Below are the code and all the weights of a small trained network. Each question names an input and a target symbol and asks about switching units off, where a switched-off unit gives its printed mean instead of its output.

import numpy as np


def w(rows, s, z=0):
    codes = np.array(rows[::2]) - 128.0
    scale = np.full(codes.shape[1], s)
    scale[-1] = z or s
    return codes * scale


def f(y):
    return y / 2 * (1 + np.tanh(0.7978845608 * (y + 0.044715 * y**3)))


def softmax(a):
    e = np.exp(a - a.max(-1, keepdims=True))
    return e / e.sum(-1, keepdims=True)


def log_softmax(a):
    a = a - a.max(-1, keepdims=True)
    return a - np.log(np.exp(a).sum(-1, keepdims=True))


def net(x, mask):
    ids = ['αβγζθξτψ'.index(c) for c in x.split()]
    T = len(ids)
    res = E[ids] + P[:T]
    r = res
    for j in range(2):
        rows = slice(4 * j, 4 * j + 4)
        q, k, v = (r @ M[0][rows].T for M in (Q, K, V))
        z = softmax(np.where(np.tri(T) > 0, q @ k.T / 4**0.5, -1e9)) @ v
        o = O[0][rows]
        res = res + np.where(mask[j], z, o[:, -1]) @ o[:, :-1]
    y = f(res @ A[0][:, :-1].T + A[0][:, -1])
    res = res + np.where(mask[2:14], y, B[0][:, -1]) @ B[0][:, :-1]
    return log_softmax(res[-1] @ U[:, :-1].T + U[:, -1])


Q, K, V, O, A, B = {}, {}, {}, {}, {}, {}
E = w([
[52,169,51],'α',
[161,183,157],'β',
[94,133,224],'γ',
[139,202,115],'ζ',
[170,118,124],'θ',
[95,185,69],'ξ',
[126,169,193],'τ',
[27,249,98],'ψ',
],0.021)
P = w([
[245,170,69],'0',
[222,136,72],'1',
[43,36,123],'2',
[254,193,144],'3',
[242,124,75],'4',
[18,124,166],'5',
],0.0099)
Q[0] = w([
[159,169,127],'H0',
[155,152,29],'H0',
[192,77,111],'H0',
[90,123,213],'H0',
[98,5,166],'H1',
[146,170,52],'H1',
[156,25,133],'H1',
[202,171,134],'H1',
],0.014)
K[0] = w([
[21,89,77],'H0',
[65,222,186],'H0',
[88,80,194],'H0',
[255,68,103],'H0',
[53,201,135],'H1',
[159,32,37],'H1',
[56,121,133],'H1',
[137,21,186],'H1',
],0.012)
V[0] = w([
[127,141,120],'H0',
[100,137,169],'H0',
[187,31,99],'H0',
[184,117,153],'H0',
[203,1,124],'H1',
[188,119,168],'H1',
[107,147,90],'H1',
[135,152,87],'H1',
],0.0097)
O[0] = w([
[107,90,157,159],'H0',
[69,152,136,95],'H0',
[175,97,1,3],'H0',
[176,101,189,89],'H0',
[135,16,54,46],'H1',
[208,24,140,156],'H1',
[99,166,150,158],'H1',
[145,239,156,201],'H1',
],0.0053,0.0072)
A[0] = w([
[52,135,83,53],'N0',
[163,156,41,56],'N1',
[191,8,159,77],'N2',
[132,86,207,10],'N3',
[127,131,63,125],'N4',
[72,109,151,96],'N5',
[89,108,93,16],'N6',
[77,78,42,89],'N7',
[190,62,144,253],'N8',
[171,135,97,65],'N9',
[121,145,156,129],'N10',
[201,118,102,189],'N11',
],0.018,0.0064)
B[0] = w([
[111,111,167,240],'N0',
[135,104,80,238],'N1',
[115,187,69,202],'N2',
[59,103,100,166],'N3',
[95,106,117,173],'N4',
[250,155,87,182],'N5',
[152,178,119,126],'N6',
[163,83,141,154],'N7',
[94,46,140,241],'N8',
[151,159,135,172],'N9',
[122,138,137,246],'N10',
[168,108,159,254],'N11',
],0.014,0.0063)
U = w([
[105,138,109,124],'α',
[216,128,212,27],'β',
[87,100,159,113],'γ',
[251,197,136,1],'ζ',
[166,83,132,218],'θ',
[161,186,57,114],'ξ',
[143,113,204,151],'τ',
[128,147,186,185],'ψ',
],0.012,0.007)

Each question gives the input, a string of symbols that net reads in full, and the target symbol t.
The units are the heads (4 rows each of Q, K, V and O) and the neurons (one row each of A and B). Each row of codes is followed by its name. A weight is (code - 128) times the scale printed after its matrix; where a second scale follows, it is the last column's (O, A, B and U).
mask holds one flag per unit, heads first, then neurons. A switched-off unit (its flag False) gives its mean, the last column of its rows in O or B, instead of its output. The means were averaged over made-up inputs and are rounded, as every weight is.
A unit's drop is (log p(t) with every unit on - log p(t) with that unit switched off) / (log p(t) with every unit on - log p(t) with every unit switched off).
The circuit of an input: a set's keep is (log p(t) with only the set's units on - log p(t) with every unit switched off) / (log p(t) with every unit on - log p(t) with every unit switched off). Starting from the 12 units with the biggest drops (on a tie, the unit counted first), units are removed one at a time, each time the one whose removal leaves the highest keep (on an exact tie, the one counted first), for as long as the keep stays at least 0.8.
circuit, biggest first: the units of the circuit, biggest drop first
unit that matters most: the unit with the biggest drop
k most important neurons: the k neurons with the biggest drops, biggest first
which heads matter: for each layer, one digit per head in row order, 1 if its drop is at least 0.15 and else 0, layers parted by /
drop when u is switched off: that unit's drop, to one decimal
input θ γ ξ, target θ: which heads matter => 01
input ξ θ α, target ψ: unit that matters most => N0
input ξ ψ ξ, target ψ: circuit, biggest first => H1; N1
input ψ ξ τ, target ζ: circuit, biggest first => N5; H1
input ξ ζ ψ γ α, target ψ: circuit, biggest first => H0; N0; H1
input θ β ξ γ β, target θ: which heads matter => 01
input ζ α θ γ, target γ: circuit, biggest first => H1; N3
input ξ ζ ψ ξ β, target ψ: which heads matter => 10
input ξ ξ ξ γ, target γ: 2 most important neurons => N3; N8
input θ α ζ ξ γ, target θ: circuit, biggest first => H0; N8
input θ θ β ξ γ, target θ: 2 most important neurons => N8; N11
input ζ β τ β ψ, target ψ: 3 most important neurons => N1; N0; N2
input θ ξ θ ξ β, target θ: which heads matter => 11
input ζ α ξ ζ ψ, target ψ: which heads matter => 10
input ξ ψ θ, target ψ: which heads matter => 01
input θ γ γ ζ α, target θ: most important neuron => N7
input ξ τ ξ, target ψ: 2 most important neurons => N0; N1
input ξ ξ β β θ, target θ: drop when H1 is switched off => 0.7
input ψ ζ ζ ξ ζ, target ψ: drop when N9 is switched off => 0.1
input θ ζ ξ ξ α, target θ: drop when N5 is switched off => 0.0
input θ β ξ β τ, target θ: drop when N0 is switched off => 0.1
